Below is a small trained network, with its code and all its weights. Each question gives an input and a target symbol and asks what happens when units are switched off, that is, made to give their printed mean instead of their output.

import numpy as np


def w(rows, s, z=0):
    codes = np.array(rows[::2]) - 128.0
    scale = np.full(codes.shape[1], s)
    scale[-1] = z or s
    return codes * scale


def f(y):
    return y / 2 * (1 + np.tanh(0.7978845608 * (y + 0.044715 * y**3)))


def softmax(a):
    e = np.exp(a - a.max(-1, keepdims=True))
    return e / e.sum(-1, keepdims=True)


def log_softmax(a):
    a = a - a.max(-1, keepdims=True)
    return a - np.log(np.exp(a).sum(-1, keepdims=True))


def net(x, mask):
    ids = ['ΓΔΘΛΞΩβζηφψ'.index(c) for c in x.split()]
    T = len(ids)
    res = E[ids] + P[:T]
    u = 0
    for l in range(3):
        q, k, v = (res @ M[l].T for M in (Q, K, V))
        z = softmax(np.where(np.tri(T) > 0, q @ k.T / 3**0.5, -1e9)) @ v
        res = res + np.where(mask[u], z, O[l][:, -1]) @ O[l][:, :-1]
        u += 1
        y = f(res @ A[l][:, :-1].T + A[l][:, -1])
        res = res + np.where(mask[u : u + 4], y, B[l][:, -1]) @ B[l][:, :-1]
        u += 4
    return log_softmax(res[-1] @ U[:, :-1].T + U[:, -1])


Q, K, V, O, A, B = {}, {}, {}, {}, {}, {}
E = w([
[1,82,199],'Γ',
[201,81,130],'Δ',
[199,130,172],'Θ',
[128,133,28],'Λ',
[37,13,116],'Ξ',
[111,104,122],'Ω',
[159,152,122],'β',
[180,250,155],'ζ',
[166,166,126],'η',
[170,155,126],'φ',
[173,159,130],'ψ',
],0.0084)
P = w([
[188,138,157],'0',
[38,78,166],'1',
[197,101,140],'2',
[17,214,64],'3',
[1,59,190],'4',
[231,97,153],'5',
[33,196,56],'6',
],0.0084)
Q[0] = w([
[128,166,242],'0.h0',
[33,135,43],'0.h0',
[2,129,237],'0.h0',
],0.0062)
K[0] = w([
[89,128,203],'0.h0',
[196,117,130],'0.h0',
[185,154,255],'0.h0',
],0.006)
V[0] = w([
[114,177,30],'0.h0',
[170,185,254],'0.h0',
[32,84,229],'0.h0',
],0.0052)
O[0] = w([
[142,112,25,117],'0.h0',
[210,22,212,249],'0.h0',
[1,113,227,91],'0.h0',
],0.0059,0.0019)
A[0] = w([
[135,142,140,64],'0.n0',
[47,2,194,249],'0.n1',
[97,187,145,143],'0.n2',
[233,171,109,145],'0.n3',
],0.008,0.0018)
B[0] = w([
[132,214,147,118],'0.n0',
[224,27,12,255],'0.n1',
[80,70,171,155],'0.n2',
[209,225,2,226],'0.n3',
],0.0052,0.0034)
Q[1] = w([
[197,111,183],'1.h0',
[254,161,152],'1.h0',
[50,114,121],'1.h0',
],0.0095)
K[1] = w([
[2,49,160],'1.h0',
[51,105,50],'1.h0',
[174,157,208],'1.h0',
],0.0076)
V[1] = w([
[220,126,145],'1.h0',
[209,201,187],'1.h0',
[2,136,225],'1.h0',
],0.0078)
O[1] = w([
[183,218,175,198],'1.h0',
[82,254,148,186],'1.h0',
[36,72,131,1],'1.h0',
],0.0074,0.0084)
A[1] = w([
[1,77,130,254],'1.n0',
[149,108,247,248],'1.n1',
[234,92,121,192],'1.n2',
[71,160,79,157],'1.n3',
],0.012,0.0033)
B[1] = w([
[180,152,118,134],'1.n0',
[122,115,254,165],'1.n1',
[24,148,91,246],'1.n2',
[109,91,232,147],'1.n3',
],0.0096,0.011)
Q[2] = w([
[55,68,165],'2.h0',
[27,181,45],'2.h0',
[254,182,144],'2.h0',
],0.0082)
K[2] = w([
[120,62,183],'2.h0',
[74,126,2],'2.h0',
[136,189,128],'2.h0',
],0.008)
V[2] = w([
[40,63,87],'2.h0',
[96,62,185],'2.h0',
[8,110,2],'2.h0',
],0.0073)
O[2] = w([
[61,218,147,11],'2.h0',
[81,158,206,1],'2.h0',
[109,254,82,103],'2.h0',
],0.008,0.0088)
A[2] = w([
[254,85,43,93],'2.n0',
[142,3,143,64],'2.n1',
[224,88,51,2],'2.n2',
[110,143,62,150],'2.n3',
],0.0072,0.0036)
B[2] = w([
[72,79,120,254],'2.n0',
[169,253,110,190],'2.n1',
[29,90,107,210],'2.n2',
[226,122,85,175],'2.n3',
],0.0078,0.012)
U = w([
[3,114,185,246],'Γ',
[142,122,116,55],'Δ',
[241,129,182,253],'Θ',
[192,199,56,21],'Λ',
[23,203,128,120],'Ξ',
[113,135,124,127],'Ω',
[138,117,116,90],'β',
[143,15,59,171],'ζ',
[147,111,117,99],'η',
[138,111,119,66],'φ',
[127,111,110,118],'ψ',
],0.0063,0.0025)

Each question gives the input, a string of symbols that net reads in full, and the target symbol t.
The units are the heads (3 rows each of Q, K, V and O) and the neurons (one row each of A and B). Each row of codes is followed by its name. A weight is (code - 128) times the scale printed after its matrix; where a second scale follows, it is the last column's (O, A, B and U).
mask holds one flag per unit, layer by layer, with each layer's heads first. A switched-off unit (its flag False) gives its mean, the last column of its rows in O or B, instead of its output. The means were averaged over made-up inputs and are rounded, as every weight is.
A unit's drop is (log p(t) with every unit on - log p(t) with that unit switched off) / (log p(t) with every unit on - log p(t) with every unit switched off).
The circuit of an input: a set's keep is (log p(t) with only the set's units on - log p(t) with every unit switched off) / (log p(t) with every unit on - log p(t) with every unit switched off). Starting from the 12 units with the biggest drops (on a tie, the unit counted first), units are removed one at a time, each time the one whose removal leaves the highest keep (on an exact tie, the one counted first), for as long as the keep stays at least 0.8.
units of the circuit, in order: the units of the circuit, biggest drop first
most important unit: the unit with the biggest drop
k most important neurons: the k neurons with the biggest drops, biggest first
top k neurons in layer l: the k neurons of layer l with the biggest drops, biggest first
input Ξ ζ ζ, target Ξ: units of the circuit, in order => (1.h0; 2.h0; 1.n2)
input η Ξ Θ, target Ξ: most important unit => 1.n2
input Ξ ζ η, target Ξ: units of the circuit, in order => (2.h0; 1.h0; 1.n2)
input Λ ζ Ξ ζ Λ Γ, target Γ: 2 most important neurons => (0.n3; 0.n1)
input η Γ Θ ψ ψ ζ, target Γ: units of the circuit, in order => (1.h0; 2.h0)
input Λ Λ ζ φ, target Λ: units of the circuit, in order => (2.h0; 0.h0; 1.n1; 1.n2)
input ζ ζ ζ β, target ζ: units of the circuit, in order => (2.h0; 0.h0; 0.n3; 1.h0)
input Γ ζ ψ ζ, target Γ: units of the circuit, in order => (1.h0; 1.n3; 0.n1; 2.n1)
input ψ Θ Δ η Ξ η, target Ξ: units of the circuit, in order => (1.n2; 2.h0; 1.h0)
input ζ Ξ Γ ζ Δ, target Ξ: units of the circuit, in order => (0.n1; 2.h0; 1.n2)
input Ξ Γ Δ, target Γ: units of the circuit, in order => (2.h0; 1.h0)
input Λ ζ ζ Ω, target Λ: top 2 neurons in layer 2 => (2.n2; 2.n0)
input Ξ ζ ψ, target Ξ: units of the circuit, in order => (2.h0; 1.h0; 1.n2)
input Ξ η Λ, target Λ: 2 most important neurons => (1.n1; 2.n3)
input ζ Λ ζ ζ Δ Ξ ζ, target ζ: top 2 neurons in layer 1 => (1.n2; 1.n1)
input Λ Γ Ξ, target Ξ: units of the circuit, in order => (2.h0; 0.n1; 1.n2)
input ζ ζ ζ Λ Θ, target Γ: units of the circuit, in order => (2.h0; 0.n3; 1.n1)
input Λ β Ξ ζ Ξ ζ, target Ξ: units of the circuit, in order => (1.n2; 2.h0; 1.h0)
input Λ ζ ζ ζ Δ, target Ξ: top 2 neurons in layer 0 => (0.n1; 0.n3)
input Λ ζ Θ, target Λ: top neuron in layer 2 => (2.n3)
input Λ Λ ζ η Λ Θ, target Λ: 3 most important neurons => (1.n2; 0.n3; 2.n3)
input ζ ψ ζ Λ, target ζ: 4 most important neurons => (1.n2; 0.n3; 2.n0; 2.n2)
input ζ φ Λ Λ Θ ζ Δ, target ζ: most important unit => 0.n1
input Λ ζ η, target Λ: 4 most important neurons => (1.n2; 2.n3; 1.n1; 0.n3)
input Λ ψ ζ ζ Θ, target Γ: 4 most important neurons => (0.n1; 0.n3; 1.n1; 1.n2)
